Below are the code and all the weights of a small trained network. Each question names an input and a class and asks about switching units off, where a switched-off unit gives its printed mean instead of its output.

import numpy as np


def w(rows, s, z=0):
    codes = np.array(rows[::2]) - 128.0
    scale = np.full(codes.shape[1], s)
    scale[-1] = z or s
    return codes * scale


def norm(h):
    return h / np.sqrt((h * h).mean(-1, keepdims=True) + 1e-5)


def f(y):
    return np.maximum(y, 0)


def log_softmax(a):
    a = a - a.max(-1, keepdims=True)
    return a - np.log(np.exp(a).sum(-1, keepdims=True))


def net(x, mask):
    res = np.array(x, float).reshape(1, 4) / 4 @ E
    u = 0
    for l in range(4):
        y = f(norm(res) @ A[l][:, :-1].T + A[l][:, -1])
        res = res + np.where(mask[u : u + 5], y, B[l][:, -1]) @ B[l][:, :-1]
        u += 5
    return log_softmax(norm(res)[-1] @ U[:, :-1].T + U[:, -1])


A, B = {}, {}
E = w([
[57,167,118,167],'x0',
[152,194,255,112],'x1',
[113,172,100,74],'x2',
[8,104,101,126],'x3',
],0.0072)
A[0] = w([
[119,212,83,142,8],'0.n1',
[103,194,102,113,130],'0.n2',
[132,111,126,124,92],'0.n3',
[122,127,108,4,174],'0.n4',
[52,70,113,76,102],'0.n5',
],0.011,0.0017)
B[0] = w([
[91,106,98,255,191],'0.n1',
[140,84,191,164,210],'0.n2',
[113,92,185,120,142],'0.n3',
[83,47,150,202,244],'0.n4',
[78,210,153,120,254],'0.n5',
],0.0093,0.0033)
A[1] = w([
[94,183,129,169,131],'1.n1',
[98,58,162,240,26],'1.n2',
[165,157,150,223,255],'1.n3',
[247,255,29,233,29],'1.n4',
[75,199,84,101,64],'1.n5',
],0.0074,0.00089)
B[1] = w([
[194,104,9,146,185],'1.n1',
[191,36,128,79,254],'1.n2',
[3,69,128,203,230],'1.n3',
[157,236,64,182,192],'1.n4',
[163,130,198,164,159],'1.n5',
],0.0082,0.0055)
A[2] = w([
[81,124,208,173,2],'2.n1',
[155,67,162,110,255],'2.n2',
[78,127,102,188,142],'2.n3',
[131,119,4,147,32],'2.n4',
[62,124,140,89,161],'2.n5',
],0.017,0.0029)
B[2] = w([
[153,151,189,80,223],'2.n1',
[51,115,129,181,225],'2.n2',
[147,73,159,138,255],'2.n3',
[85,167,127,94,226],'2.n4',
[178,246,87,213,169],'2.n5',
],0.011,0.0094)
A[3] = w([
[81,56,109,157,133],'3.n1',
[116,117,162,254,120],'3.n2',
[82,75,79,167,204],'3.n3',
[76,179,25,108,239],'3.n4',
[213,144,81,179,255],'3.n5',
],0.0092,0.002)
B[3] = w([
[180,104,161,61,204],'3.n1',
[147,72,27,102,254],'3.n2',
[44,136,229,124,213],'3.n3',
[177,185,185,71,174],'3.n4',
[62,198,146,254,152],'3.n5',
],0.0086,0.0097)
U = w([
[90,69,141,139,171],'0',
[112,239,85,197,183],'1',
[86,68,126,135,139],'2',
[95,192,171,72,137],'3',
[158,101,117,49,42],'4',
[214,135,1,81,2],'5',
],0.013,0.0061)

Each question gives the input, the list of numbers given to net, and the class t.
The units are the neurons (one row each of A and B). Each row of codes is followed by its name. A weight is (code - 128) times the scale printed after its matrix; where a second scale follows, it is the last column's (A, B and U).
mask holds one flag per neuron, layer by layer. A switched-off neuron (its flag False) gives its mean, the last column of its row in B, instead of its output. The means were averaged over made-up inputs and are rounded, as every weight is.
A unit's drop is (log p(t) with every unit on - log p(t) with that unit switched off) / (log p(t) with every unit on - log p(t) with every unit switched off).
The circuit of an input: a set's keep is (log p(t) with only the set's units on - log p(t) with every unit switched off) / (log p(t) with every unit on - log p(t) with every unit switched off). Starting from the 12 units with the biggest drops (on a tie, the unit counted first), units are removed one at a time, each time the one whose removal leaves the highest keep (on an exact tie, the one counted first), for as long as the keep stays at least 0.8.
units of the circuit, in order: the units of the circuit, biggest drop first
most important unit: the unit with the biggest drop
top k neurons: the k neurons with the biggest drops, biggest first
top k neurons in layer l: the k neurons of layer l with the biggest drops, biggest first
drop when u is switched off: that unit's drop, to one decimal
input [-4,-6,-4,4], class 3: top 2 neurons => (2.n4, 1.n3)
input [-4,-5,3,4], class 3: top neuron in layer 0 => (0.n4)
input [6,-3,-1,8], class 1: top 4 neurons => (2.n5, 0.n5, 0.n4, 1.n3)
input [8,6,4,-2], class 2: top 2 neurons in layer 0 => (0.n1, 0.n5)
input [-7,5,-1,7], class 1: top 2 neurons in layer 0 => (0.n5, 0.n1)
input [4,-4,2,8], class 1: units of the circuit, in order => (2.n5, 0.n5)
input [4,1,-3,-7], class 1: top 3 neurons => (1.n4, 0.n4, 3.n5)
input [1,-8,4,-3], class 3: top 2 neurons => (2.n4, 3.n4)
input [-6,-7,3,-4], class 3: top 4 neurons => (2.n4, 2.n3, 0.n2, 1.n3)
input [6,6,7,-6], class 0: top 3 neurons => (1.n3, 0.n2, 2.n5)
input [3,0,-2,-4], class 1: top 2 neurons => (1.n4, 0.n4)
input [-2,0,1,-4], class 1: top 4 neurons => (1.n4, 0.n2, 1.n2, 2.n2)
input [-1,3,-2,-4], class 1: top 2 neurons in layer 2 => (2.n4, 2.n3)
input [-2,-4,2,0], class 3: most important unit => 1.n3
input [4,-8,4,-7], class 3: top 2 neurons in layer 1 => (1.n1, 1.n5)
input [-1,-7,-3,-4], class 3: top 2 neurons => (2.n4, 0.n4)
input [-5,6,0,-7], class 1: top 2 neurons in layer 2 => (2.n3, 2.n1)
input [6,4,6,-6], class 0: top 3 neurons in layer 0 => (0.n2, 0.n1, 0.n5)
input [3,1,6,7], class 1: top 2 neurons => (2.n5, 0.n5)
input [4,-8,6,-8], class 1: top neuron => (1.n4)
input [4,-6,1,3], class 3: top 3 neurons => (2.n4, 1.n3, 3.n4)
input [1,6,7,0], class 0: top 3 neurons => (0.n4, 0.n1, 0.n5)
input [-5,-7,-6,4], class 3: top 3 neurons in layer 0 => (0.n4, 0.n5, 0.n2)
input [-3,-7,0,-5], class 3: top 2 neurons in layer 3 => (3.n4, 3.n2)
input [-7,-1,2,-8], class 1: top 2 neurons in layer 1 => (1.n4, 1.n2)
input [-4,-8,2,2], class 3: drop when 0.n2 is switched off => 0.1
